Rows lie near named flat spaces through zero. A row that begins with a name and a colon came from that space; any other row is followed by the name of its block's space that it lies nearest.
z909-z321: [-42  -2 -16  13 -21  24  54 -37 -11   8  16  -1  19 -39  18  20 101  31
  19 -45 -73 -54  47  49   7  18  79 -59]
z589-z33: [ 15  14  24  19  -9   4  15   2 -15 -14  16  -2  19 -17 -18 -16 -18  15
  30 -25  -1   5   2 -10  25  16  13  29]
z218-z952: [  3  26   5  -6  15 -11  14 -27  -1   2  13  -6  17 -16  -7  15 -10  54
  25 -34 -50 -13  24   1  -6  14  29   5]
z909-z321: [ -4 -23  -2   2   3   8  -6   8  -9  11 -23  -2 -22  14  20  -3  23 -23
  -6  23  18  22 -15  -5  -8  -9 -26 -31]
z589-z33: [ 39  39   1  37 -28 -28 -14  23 -23 -12  36   1   0 -12 -61  30 -34 -49
  -1 -59  53 -46  24  -1  -6 -36 -27  22]
z218-z952: [  2  -4  31 -42   4 -21  21   2 -12  17  11 -29 -15   0   6 -29   7  -9
 -47  64  11  34  11   4 -12 -15 -15  -7]
z909-z321: [ -8  12 -42  30  19 -23  16 -17  68  -7   3  -3 -13  26   6  47   9 -41
  -1 -16  26 -30  -8  -5 -29 -51 -26  13]
z559-z725: [ 19   5  20   0  34   3  14  -8 -19   7  -8  -3  -9  10  44  -7 -12  57
  61   3 -23  48 -22 -25   5   3 -11  -7]
z559-z725: [-20  -7 -11  20  16  37 -14  -2 -63  16  21  51 -17  -2  87   2  12  13
  20 -15  -7 -20 -25  56  36 -10  39 -65]
z909-z321: [ 16  -1  -6  30  24   4 -19  -5  35  -7   2   8  -2  28 -28  25  -3   0
  26 -51 -10 -26   4 -18 -18 -14 -27  -2]
z218-z952: [-21   0 -11  13  -9  -3  21 -24  -6 -18 -10  -1 -23 -16   8 -32 -27  21
  -8   6   8  30 -13 -12  21  40  -3  31]
z559-z725: [ -7  -4  27 -44  -7 -16  25  17  -5  11  26  -4 -13 -37 -11   4  44 -38
 -47  43  22 -18  27  -2  18 -18 -10  11]
z559-z725: [-16  40  -8 -17 -12 -25  45 -34  24 -35 -17 -11   3   6 -13 -19 -38  63
  18   3 -27   0  -5 -28 -15  55  20  56]
z909-z321: [-14  41  19 -44 -26 -25   2 -28 -46  -1 -34 -13  37 -58 -46   1 -47  54
 -12 -14 -47   0  30 -15   3  89  60  36]
z148-z776: [-22  42 -55  14 -58 -48  36 -30   5 -21 -12 -31   1 -51 -26  13 -34  -7
 -29 -10  25   3  19   3  -9  23  20  57]
z589-z33: [-10 -39  -9  -7   5  17  -6 -11  24  22  -4 -31  10  19  15 -25  34   6
 -29  32 -33  36  11  34 -25 -14  12 -47]
z559-z725: [  0  50  -2 -31 -37 -56  39 -26  31 -40  -8 -43  10 -10 -70 -32 -72  38
 -31  19  -1  14  20 -35 -28  52   3  96]
z559-z725: [ 21  -9  -7 -35  -7 -13   0  36   6   9  23 -19 -13  23  45 -30  -7  -8
 -22  88  37  49 -21  19 -11 -54 -25   1]
z218-z952: [ 33  47   4  -5 -61 -40  38   9 -17 -12  18 -44  16 -25 -76  21  24   9
  14 -36  -8 -34  62  -7 -42  -6   2   7]
z589-z33: [ 14 -28 -21 -11  -9  24 -22  18  10   4 -61  -7   9  17   9  15  38  47
  66   2 -43  34 -13 -34 -24  24 -13 -30]
z589-z33: [ 16  -6  29  29  26  22   5   7   6  -4   0   9  23   6  12  -3  -5   4
  57 -21   0  18 -27 -24  31  -1   1  18]
z909-z321: [-16  -3 -14  60  22   6  27 -24   8  -5  42  25 -45  -5  16  22  35 -36
   2 -54  23 -46   8  14  21 -38 -23 -19]
z589-z33: [ 16  11 -13   7 -27 -18  -6  -2  17  -9   5 -27  15 -11 -57   3 -15   3
 -12 -25  -6  -4  32  -3 -23   4  -4  21]
z909-z321: [ 27 -27 -12  48 -19  24 -24  22  31   0  -7 -19  34  14 -40  12  30 -29
  30 -43  -2   1  10   1 -14 -24  -9 -17]
z589-z33: [  1 -14  -9   4  11  11 -11 -10  54 -25 -26  -2  12  12 -23 -21 -33  44
  25  -5 -26  30 -17 -41   6  43 -11  53]
z909-z321: [ -4   1 -18 -29 -51   5  17  18  -9 -18 -11  -4   8 -23  -3 -19  21  41
  16  24 -18   5   7  -2   7  37  23  16]
z148-z776: [ 10  13   9 -28  27  11  -4  18 -14  -4   1  41 -18  34  48  13   5  43
  53  10 -15 -25 -29 -13   0  -4  -7 -18]
z148-z776: [ 27  -5  51 -13 -25   0 -17  27 -56  13   5 -21  10  -9 -46 -29  -3 -26
 -27   9  16  16  23   3  -3   5  -8 -20]
z589-z33: [ -4  37 -48  -2 -33 -31 -21  -4 -11 -18 -53   5   1 -17 -15  33 -63  12
  12 -16  19   1 -17 -29 -16  40   0  44]
z148-z776: [  9 -11   4  27 -14   5  -6  11  -8   9  23 -18  24 -15   1 -20 -14 -42
 -24   9  32  28  -1  31  19 -28  13   5]
z148-z776: [ 14  45  13 -41 -15 -25  18  10 -32   0   2   3 -10  37  -9  29  29  24
  19  -4 -21 -64  23   4 -60 -11   3 -49]
z559-z725: [ -9  -3  -7   7  -5  -6 -18  -8  34 -12   3 -10  20  11 -29 -29 -54 -26
 -51  14  20  10  -7  12  -1   8   8  42]
z909-z321: [-17 -21  58  -8  23  24  15  -1 -23   9   6   8  24 -41  24 -42 -13 -13
 -12  34   9  45 -23  -7  75  31  30  37]
z218-z952: [ -9  -1 -16 -29 -19  -7  -9  -3  -3  -7 -12 -11 -10  22   6 -39 -30  26
 -34  44  -6  23  -7  15 -24  22   5  -2]
z148-z776: [ -5  17  11  40   9  12  10 -21 -59  19   9  10  23 -44  31  24   1   9
  40 -57 -17  -2   4  25  35   6  51 -26]
z218-z952: [-16  10  -1 -26 -11 -13  17  -4   2  -1  -9   0   3 -27  -9  16  17  -3
 -13  10  -5 -18  13  -9   4  17  13  17]
z148-z776: [  5   1  23 -16  13  29 -10  16 -39  -6  -9  44  -4   2  23   2   9  51
  59 -17 -31 -19 -17 -19  27  37  11 -14]
z909-z321: [  3   0  17   9  22   0 -33   7  -7  11   6  18   0  17 -12  16 -19 -53
 -29 -12  29 -28  -6   8  -2 -23 -12 -13]
z218-z952: [  9  -4  11  29  26  18 -28  -9   5 -15 -11  15   9  22  -2 -27 -66  25
  26 -24  -4  28 -33 -18  18  29  -5  28]
z909-z321: [-26  15 -26  26  20   1  25 -30  39 -13  30  28  -7  -9   6  38  25   2
   9 -52 -19 -70  14  13  12 -11  19   7]
z148-z776: [-20 -15  26   1  33  30  22  -4  -2  31  11  18  25 -12  41  42  90 -22
  26 -16 -33 -42   9  23  20 -27  43 -57]
z148-z776: [-13 -68 -32  72  22  47 -54 -17  46   6   3  -4  18  -3   9 -44 -42 -27
 -31 -16   8  68 -25  31  43  -2   2  13]
z218-z952: [  22   20   25   75   39   19    2  -22  -63    8   40   29  -12   -7
   26   19  -13   23   71 -101  -12  -18    0   13   31  -17    6  -41]
z559-z725: [ 12  19 -50  15 -14 -18  10  -7   9  -3   2  -8 -26   9   4  43  29  28
  35 -36 -17 -24  21   3 -44 -28 -20 -31]
z589-z33: [-13  11   4 -19 -19   4  -8  -4 -42  -6 -16  10  13 -24  10 -26 -42  31
  -6  14  -9  18 -12   7  23  52  38  18]
z559-z725: [ 29 -23  22  -2  19  10 -24  24   1  17 -10 -18   9  37  16 -21 -11  -9
  10  34  12  55 -24  -6 -14 -28 -26 -20]
z589-z33: [-20  22 -32 -38 -48  -5  -4  11  23 -13 -47   1  59 -15 -22  33   7   9
   8   8 -26 -38   2  -1 -17  43  62  28]
z909-z321: [-21  18  26  -1  60 -13  -2 -45   4  12  -4  15   4 -10   2  23 -40   2
 -15 -27 -18 -14  -2 -13  13  18  15  17]
z559-z725: [ -5   8   4  21  30   5 -32  -5 -24  14  17  30  -8  24  23  17 -26 -37
 -21 -22  22 -35 -14  33  -1 -30   5 -36]
z559-z725: [ -6 -22  25 -11  35  -6  29   0   3  24  48  -4 -27 -42  40  -6  30 -33
 -35  43  29  30   6   5  48 -47 -23  12]
z148-z776: [ -5  41 -58 -45 -92 -38  10  17   9 -45 -28 -10  -8  -5 -53  -3 -20  33
 -17  22   6 -34  18 -14 -44  49   3  49]
z559-z725: [  2 -11  -1 -29 -48   5  22  33 -17  -5  -2  -6   2 -47  -6  -6  50   2
   8  31   6   8  14 -11  26  15   4  15]
z218-z952: [-25 -30  24  19  64  39 -10 -10 -25  22  11  51 -29  14  75   3  25 -20
   7  -3   3 -10 -35  17  43 -16   0 -52]
z559-z725: [ -6  12  20 -11  -3 -15  49 -18 -27  -4  19 -14 -15 -50  19 -28  -7  34
   3  21  -1  40   7 -12  38  22   8  36]
z218-z952: [-33  20  -6 -61 -21  -9  20  -9   7 -11 -42   8  11   3  -5  12  24  35
  -3  27 -40 -40   5 -13 -24  55  38   4]
z148-z776: [  3  -6  13  43  19  10  19 -16   7  14  22 -13  15   6   6  11  32 -25
  14 -35  -6  -7  11  21  -1 -36  11 -32]
z148-z776: [-14  31 -25 -34 -11 -38   6 -13  -6  -2 -16  -3 -14 -18   6  19 -31  10
 -26  24   9  -3   2  -6 -16  13   3  26]
z909-z321: [  6 -29  41  29  24  22  11  -5  -3  16   3 -20  22 -11   8 -25  12 -18
  13   1   1  53  -9  -5  31  -6   3  -3]
z218-z952: [ 16 -25 -29  63  25  19 -22   7  26   7  14   7 -11  29  34  13   0 -34
  25 -25  30  18 -27  14   3 -60 -32 -21]
z148-z776: [  7   8 -27  64 -11   0   8 -32  19 -12   5 -24  12   2 -33   6  -7  18
  27 -74 -24  -1  22   9 -20   2   8  -6]
z589-z33: [  2 -16 -34  -9 -23  -4 -29  25  -5   7  -4   4 -20  -7   9   7   3 -30
 -31  27  34   8  -3  13  -4 -22 -24  -9]
z909-z321: [-26 -57  36  -6  87  54 -33  -7   3  36   0  44  -9  31  75  -9  27  -9
  -5  23 -24  12 -38  16  37 -13   4 -57]
z589-z33: [ -1 -10  -9  39  14   5  31 -12  53 -14  32  -9 -17  47   4 -12  29 -19
   2 -10   9 -16  -1  12 -20 -44 -23 -12]
z218-z952: [  3  13   2  -7  -2   5   0  13 -28  15  11  19  -3  20  16  39  54 -13
  16 -20 -11 -63  15  28 -27 -32  14 -68]
z148-z776: [ 22  38  14   4  24 -32  39 -25  43 -26  20 -16 -13  30 -34   2 -25  46
  33 -28 -19 -14  13 -40 -32  -3 -30  40]
z589-z33: [ 11 -12  -8 -13  -5 -10 -24  17  16  21  -4 -19  21 -26 -23  29  12 -35
 -25   9   9   8  20   0  -5 -26  -7   5]
z589-z33: [  3  32  12  22  14  -4   2  -9  -4  -9 -10  16  21  21  -6  27 -26  -7
  33 -41   3 -36 -16 -10  -7   5  17   7]
z559-z725: [ -3 -56  12 -20   5  50 -30  26  42   2 -40  -4  39  48   7 -37  30   8
  12  46 -32  34 -30  -3  -6  20  13 -19]
z218-z952: [-21  43   2 -26  24 -29  16 -18 -18   4 -12  26 -25  32  34  40  -7 -10
  -8   9  11 -55 -15   1 -32  -9   4 -24]
z218-z952: [-30   0 -37  11 -13   9  16 -13 -43   9 -28  19 -19 -33  70  22  25  13
  28   0   0  12 -21  13  23  16  25 -28]
[ -5  -2   7 -58   3 -13 -41  36  -1  18 -17  15   3  26   6  15 -13 -60
 -62  68  41 -21 -18   9 -21 -24 -10  -8] -> z218-z952
[  6 -44  10  20  14  32   9   7  48   3  -3 -14  24 -13  -6  -7  47   0
  33  -5 -21  34   0 -22  28  -4  -7  13] -> z218-z952
[ 20 -35  19 -29   4  29 -21  59 -34   2  22  36 -68  75  49 -37  46 -18
  -5  64  39 -11 -31  13 -15 -47 -66 -75] -> z909-z321
[  3  -7   9   9  34  -2   4  -8   8   8   0   3 -19   6  22   5  -4  -4
  10   4  10  22 -15 -18   8 -16 -28   2] -> z148-z776
[ 42 -28   9   7  -7  -8 -21  30  48   1   0 -52  27   7 -41 -33 -33 -29
 -16  39  34  82  -5 -24  -6 -30 -44  50] -> z218-z952
[  9  -8  22 -28 -23  13 -27  22 -33  11  -3  -5  43 -42 -21 -17 -13  12
 -10  12 -17  20  14   9  28  31  39  13] -> z589-z33
[-15 -12 -24 106  76  13  29 -55  50  -7  67  30 -61  26  43  18  11 -25
  17 -82  18 -32 -10  18  24 -68 -43 -17] -> z218-z952
[-33   4   8   0  40  13 -10 -17 -21  13  -5  38 -15  53  64   2 -10 -24
 -20  16   9 -32 -39  36  -9 -12  22 -54] -> z589-z33
[  8  40  25 -13 -13 -11   8  -1 -18 -18  -3  11  14  11 -49  16  -5  20
  21 -41 -22 -63  20 -17 -22  31  17   4] -> z218-z952
[ 11  -5  23  -8 -18  10 -12  26 -55  -1  -9  13  -9 -20   2 -20 -12  -1
  10  12  22  21 -13 -14  29  24  -9   3] -> z148-z776
[-13  39   8 -38   9 -10  -2 -14 -11 -17 -40  34  -5  20 -21  36  -8  48
  32 -30 -42 -66   0 -38 -27  58  12   1] -> z589-z33
[ -6  65  28 -36   7 -37  50 -18 -37 -15   9  18 -18  -7  11  16 -20  39
  22  -2  -6 -42   1 -23  -3  24  14  24] -> z148-z776
[-18 -60 -15  11  31  42 -41   7   3  39  -7   8  10   5  72 -10  21 -31
 -22  38   2  49 -31  45  25 -32  15 -51] -> z909-z321
[  5   0  -3  43  -2  14  -9  10 -56  10   8  18 -11   1  49   0 -11 -30
  19 -13  40  12 -29  28  22 -25   3 -34] -> z559-z725
[ -4  29  18   7  15 -13   0 -24   3 -13  -1   5  21  -6 -26  -2 -60  11
  -2 -27  -6  -9  -3 -14  10  32  21  45] -> z589-z33
[-30   7   6 -24  39  15 -12  -5  10   7 -43  42  17  34  46  36   4  -5
  21  11 -15 -38 -43  -8  -3  16  31 -16] -> z589-z33
[-23   6 -32 -14  -4  -6 -13  -9  17  -5   2  18  -9   4   5  12  -9  -3
 -34   5  -2 -36   2  20  -9   3  12   2] -> z218-z952
[-27  32  -8  -7 -17 -19  67 -28  48 -32   9  -5  25 -52 -27  14  13  25
  16 -17 -22 -32  19 -27  29  39  40  84] -> z148-z776
[-18   8   6  -1  31  -2 -28 -32  15  -8 -16  12  12  22  -9 -20 -79  17
 -28  -5 -13   6 -20  -1  -1  40  18  28] -> z589-z33
[-51 -18  19  -7  76  21  22 -44  -7  15 -13  40 -37   8  95  -8   6  19
   2  27 -16  17 -46  -4  40  20  11 -19] -> z218-z952
[-33 -23 -17 -14  29  16  -7  -5  22  28   7  12  14   9  71  11  26 -31
 -34  46  -1  -1 -21  50   9 -38  37 -33] -> z909-z321
[-49  12  -2 -25 -17   7  26 -30 -15 -12 -21  23  18 -69  -6   8  11  41
   1 -17 -45 -29  15  -9  46  85  66  37] -> z909-z321
